Here is a tiny trained network, its code and every weight. The questions are about switching its units off for an input and a target symbol, where a switched-off unit gives its printed mean instead of its output.

import numpy as np


def w(rows, s, z=0):
    codes = np.array(rows[::2]) - 128.0
    scale = np.full(codes.shape[1], s)
    scale[-1] = z or s
    return codes * scale


def f(y):
    return y / 2 * (1 + np.tanh(0.7978845608 * (y + 0.044715 * y**3)))


def softmax(a):
    e = np.exp(a - a.max(-1, keepdims=True))
    return e / e.sum(-1, keepdims=True)


def log_softmax(a):
    a = a - a.max(-1, keepdims=True)
    return a - np.log(np.exp(a).sum(-1, keepdims=True))


def net(x, mask):
    ids = ['ΔΨΩβζηθλσ'.index(c) for c in x.split()]
    T = len(ids)
    res = E[ids] + P[:T]
    u = 0
    for l in range(2):
        r = res
        for j in range(3):
            rows = slice(2 * j, 2 * j + 2)
            q, k, v = (r @ M[l][rows].T for M in (Q, K, V))
            z = softmax(np.where(np.tri(T) > 0, q @ k.T / 2**0.5, -1e9)) @ v
            o = O[l][rows]
            res = res + np.where(mask[u + j], z, o[:, -1]) @ o[:, :-1]
        u += 3
        y = f(res @ A[l][:, :-1].T + A[l][:, -1])
        res = res + np.where(mask[u : u + 4], y, B[l][:, -1]) @ B[l][:, :-1]
        u += 4
    return log_softmax(res[-1] @ U[:, :-1].T + U[:, -1])


Q, K, V, O, A, B = {}, {}, {}, {}, {}, {}
E = w([
[103,131,102,204],'Δ',
[141,169,23,92],'Ψ',
[99,161,114,218],'Ω',
[85,101,119,185],'β',
[83,120,198,208],'ζ',
[119,5,128,123],'η',
[236,58,155,122],'θ',
[244,189,183,201],'λ',
[143,125,238,43],'σ',
],0.014)
P = w([
[125,12,127,254],'0',
[139,26,145,227],'1',
[159,35,144,208],'2',
[171,60,147,193],'3',
[183,90,145,186],'4',
[193,109,146,174],'5',
[198,130,138,159],'6',
[209,152,130,151],'7',
[226,159,129,123],'8',
[239,181,131,110],'9',
[241,181,122,95],'10',
[244,183,95,84],'11',
],0.0075)
Q[0] = w([
[119,92,60,127],'0.h1',
[122,141,71,130],'0.h1',
[152,98,157,192],'0.h2',
[253,102,136,187],'0.h2',
[110,85,126,154],'0.h3',
[131,141,195,76],'0.h3',
],0.021)
K[0] = w([
[124,139,65,120],'0.h1',
[124,142,50,166],'0.h1',
[190,186,99,61],'0.h2',
[147,217,29,4],'0.h2',
[182,106,210,120],'0.h3',
[136,114,49,113],'0.h3',
],0.011)
V[0] = w([
[126,97,206,125],'0.h1',
[163,181,134,56],'0.h1',
[85,74,28,178],'0.h2',
[254,91,126,148],'0.h2',
[137,161,135,66],'0.h3',
[110,126,255,147],'0.h3',
],0.01)
O[0] = w([
[135,161,32,59,179],'0.h1',
[194,134,129,125,50],'0.h1',
[163,55,210,160,147],'0.h2',
[229,83,2,149,255],'0.h2',
[185,130,80,154,38],'0.h3',
[107,204,126,61,190],'0.h3',
],0.0086,0.0078)
A[0] = w([
[31,59,62,73,198],'0.n1',
[253,114,143,54,251],'0.n2',
[38,94,146,98,169],'0.n3',
[162,138,236,104,154],'0.n4',
],0.0069,0.0028)
B[0] = w([
[248,204,179,111,165],'0.n1',
[1,161,96,131,254],'0.n2',
[200,202,179,152,140],'0.n3',
[101,151,37,115,140],'0.n4',
],0.0073,0.0079)
Q[1] = w([
[49,24,130,96],'1.h1',
[140,106,23,75],'1.h1',
[158,106,2,159],'1.h2',
[181,155,127,126],'1.h2',
[143,88,153,162],'1.h3',
[112,98,254,155],'1.h3',
],0.0089)
K[1] = w([
[195,190,198,243],'1.h1',
[63,218,39,139],'1.h1',
[21,199,2,171],'1.h2',
[57,63,117,49],'1.h2',
[141,122,118,89],'1.h3',
[175,88,156,70],'1.h3',
],0.0065)
V[1] = w([
[145,93,148,1],'1.h1',
[170,71,87,103],'1.h1',
[92,161,119,99],'1.h2',
[6,54,91,70],'1.h2',
[234,88,141,157],'1.h3',
[10,83,60,146],'1.h3',
],0.0088)
O[1] = w([
[69,81,98,39,2],'1.h1',
[127,43,152,117,213],'1.h1',
[135,93,132,154,117],'1.h2',
[2,101,68,184,65],'1.h2',
[125,124,130,49,214],'1.h3',
[78,165,133,155,198],'1.h3',
],0.0088,0.0033)
A[1] = w([
[167,134,88,225,17],'1.n1',
[173,148,118,31,80],'1.n2',
[18,87,152,67,118],'1.n3',
[126,255,159,151,3],'1.n4',
],0.0073,0.0031)
B[1] = w([
[134,42,65,179,252],'1.n1',
[15,98,64,165,185],'1.n2',
[233,229,133,255,158],'1.n3',
[13,189,124,145,187],'1.n4',
],0.0061,0.0034)
U = w([
[86,39,136,162,139],'Δ',
[127,169,120,111,127],'Ψ',
[43,144,52,59,252],'Ω',
[39,94,99,202,19],'β',
[148,121,130,129,195],'ζ',
[164,76,111,50,244],'η',
[238,116,39,147,29],'θ',
[36,2,44,162,78],'λ',
[104,75,96,105,60],'σ',
],0.0065,0.0031)

Each question gives the input, a string of symbols that net reads in full, and the target symbol t.
The units are the heads (2 rows each of Q, K, V and O) and the neurons (one row each of A and B). Each row of codes is followed by its name. A weight is (code - 128) times the scale printed after its matrix; where a second scale follows, it is the last column's (O, A, B and U).
mask holds one flag per unit, layer by layer, with each layer's heads first. A switched-off unit (its flag False) gives its mean, the last column of its rows in O or B, instead of its output. The means were averaged over made-up inputs and are rounded, as every weight is.
A unit's drop is (log p(t) with every unit on - log p(t) with that unit switched off) / (log p(t) with every unit on - log p(t) with every unit switched off).
The circuit of an input: a set's keep is (log p(t) with only the set's units on - log p(t) with every unit switched off) / (log p(t) with every unit on - log p(t) with every unit switched off). Starting from the 12 units with the biggest drops (on a tie, the unit counted first), units are removed one at a time, each time the one whose removal leaves the highest keep (on an exact tie, the one counted first), for as long as the keep stays at least 0.8.
circuit, biggest first: the units of the circuit, biggest drop first
most important unit: the unit with the biggest drop
which heads matter: for each layer, one digit per head in row order, 1 if its drop is at least 0.15 and else 0, layers parted by /
drop when u is switched off: that unit's drop, to one decimal
input η Ω θ θ σ Ω β θ, target λ: most important unit => 0.n2
input Δ β Δ σ λ σ λ ζ σ ζ, target Ω: which heads matter => 010 / 100
input λ η σ Ω λ, target Ω: circuit, biggest first => 0.n2, 0.h1, 1.h1
input θ ζ Ω θ θ Ω θ β, target λ: which heads matter => 010 / 110
input σ λ Ω η Ω σ Δ λ β, target θ: which heads matter => 010 / 011
input Ω σ λ Ω σ, target Ω: circuit, biggest first => 0.h2, 0.h1, 0.n2
input Δ σ η Ω, target Ω: which heads matter => 111 / 100
input Δ η η, target η: which heads matter => 100 / 001
input Ω Δ β β λ θ Ω Ω λ Ω σ θ, target Ω: which heads matter => 010 / 000
input σ ζ λ Δ, target θ: circuit, biggest first => 0.h2, 0.n2
input σ β σ β η, target Ω: which heads matter => 111 / 100
input Ω Ω η Ω Ω Ω θ, target λ: which heads matter => 010 / 010
input ζ η Ω λ Ω λ Δ, target θ: drop when 0.h2 is switched off => 0.5
input η β ζ η η, target η: drop when 0.h1 is switched off => 0.3
input Ω σ θ, target Ω: drop when 0.h3 is switched off => 0.1
input η Ω β, target η: most important unit => 0.n1
